Here is a tiny trained network, its code and every weight. The questions are about switching its units off for an input and a class, where a switched-off unit gives its printed mean instead of its output.

import numpy as np


def w(rows, s, z=0):
    codes = np.array(rows[::2]) - 128.0
    scale = np.full(codes.shape[1], s)
    scale[-1] = z or s
    return codes * scale


def f(y):
    return np.maximum(y, 0)


def log_softmax(a):
    a = a - a.max(-1, keepdims=True)
    return a - np.log(np.exp(a).sum(-1, keepdims=True))


def net(x, mask):
    res = np.array(x, float).reshape(1, 7) / 4 @ E
    y = f(res @ A[0][:, :-1].T + A[0][:, -1])
    res = res + np.where(mask, y, B[0][:, -1]) @ B[0][:, :-1]
    return log_softmax(res[-1] @ U[:, :-1].T + U[:, -1])


A, B = {}, {}
E = w([
[130,127,130,127],'x0',
[70,121,181,247],'x1',
[132,124,134,127],'x2',
[31,35,145,77],'x3',
[124,132,122,129],'x4',
[126,128,126,128],'x5',
[170,7,55,190],'x6',
],0.011)
A[0] = w([
[91,144,107,167,48],'N1',
[129,195,203,99,122],'N2',
[67,74,104,54,31],'N3',
[83,201,135,120,110],'N4',
[199,198,97,173,56],'N5',
[159,88,76,191,145],'N6',
[152,80,41,203,139],'N7',
[108,163,173,103,175],'N8',
[101,152,101,127,64],'N9',
[233,216,102,204,23],'N10',
[153,80,70,164,126],'N11',
[138,163,68,61,43],'N12',
[194,130,81,8,61],'N13',
[154,77,98,153,133],'N14',
[83,138,175,220,1],'N15',
[204,177,130,163,69],'N16',
[114,128,179,171,147],'N17',
[88,194,182,82,123],'N18',
[112,178,164,113,116],'N19',
[70,139,156,219,65],'N20',
[114,136,109,129,42],'N21',
[42,61,153,92,109],'N22',
[25,72,141,98,29],'N23',
[171,127,93,36,68],'N24',
[157,78,127,144,117],'N25',
[90,136,193,231,106],'N26',
[152,171,86,165,68],'N27',
[100,196,196,118,159],'N28',
],0.012,0.0037)
B[0] = w([
[175,123,123,147,149],'N1',
[85,50,78,60,227],'N2',
[107,185,220,205,202],'N3',
[104,54,114,49,200],'N4',
[67,159,199,147,205],'N5',
[110,33,113,44,207],'N6',
[79,45,89,68,226],'N7',
[96,66,86,126,199],'N8',
[139,103,148,114,134],'N9',
[47,177,227,154,233],'N10',
[101,79,116,14,199],'N11',
[179,142,60,167,195],'N12',
[228,187,61,213,246],'N13',
[58,68,83,75,188],'N14',
[215,161,88,183,201],'N15',
[23,172,255,190,193],'N16',
[184,172,50,129,181],'N17',
[120,25,101,46,233],'N18',
[84,76,81,53,192],'N19',
[225,195,5,212,208],'N20',
[115,140,119,119,128],'N21',
[88,208,227,155,226],'N22',
[71,225,233,164,216],'N23',
[225,185,61,219,214],'N24',
[91,92,107,89,172],'N25',
[227,186,51,160,226],'N26',
[89,166,195,129,167],'N27',
[113,41,82,63,229],'N28',
],0.0068,0.012)
U = w([
[96,56,112,53,68],'0',
[218,165,93,179,250],'1',
[67,170,251,156,63],'2',
],0.015,0.0024)

Each question gives the input, the list of numbers given to net, and the class t.
The units are the neurons (one row each of A and B). Each row of codes is followed by its name. A weight is (code - 128) times the scale printed after its matrix; where a second scale follows, it is the last column's (A, B and U).
mask holds one flag per neuron, in row order. A switched-off neuron (its flag False) gives its mean, the last column of its row in B, instead of its output. The means were averaged over made-up inputs and are rounded, as every weight is.
A unit's drop is (log p(t) with every unit on - log p(t) with that unit switched off) / (log p(t) with every unit on - log p(t) with every unit switched off).
most important unit: the unit with the biggest drop
k most important neurons: the k neurons with the biggest drops, biggest first
drop when u is switched off: that unit's drop, to one decimal
input [5,-5,1,-5,-7,8,-5], class 0: most important unit -> N2
input [-1,3,-6,0,-4,5,-2], class 1: 3 most important neurons -> (N7 N6 N11)
input [1,1,5,-7,8,8,-6], class 2: 3 most important neurons -> (N10 N16 N5)
input [-1,1,-6,-2,-5,5,-2], class 0: 3 most important neurons -> (N23 N22 N3)
input [8,7,1,7,-3,-6,-6], class 1: 3 most important neurons -> (N20 N26 N15)
input [5,5,1,7,1,-8,4], class 2: 2 most important neurons -> (N23 N22)
input [0,5,-6,5,5,6,-3], class 1: 2 most important neurons -> (N20 N26)
input [6,4,4,-5,-7,-8,-3], class 2: 3 most important neurons -> (N10 N16 N13)
input [1,6,1,7,4,0,2], class 2: 2 most important neurons -> (N23 N22)
input [-1,-6,-5,-1,2,-1,4], class 1: 2 most important neurons -> (N13 N24)
input [-6,-7,4,-7,8,7,-8], class 0: 2 most important neurons -> (N2 N18)
input [-3,7,3,7,3,-2,0], class 1: 3 most important neurons -> (N20 N26 N15)
input [0,6,-2,8,-3,-1,-2], class 2: drop when N22 is switched off -> 1.6
input [-2,-7,-8,8,5,-6,0], class 2: drop when N15 is switched off -> 0.1
input [-4,-3,8,-7,6,-6,-3], class 2: drop when N25 is switched off -> 0.0
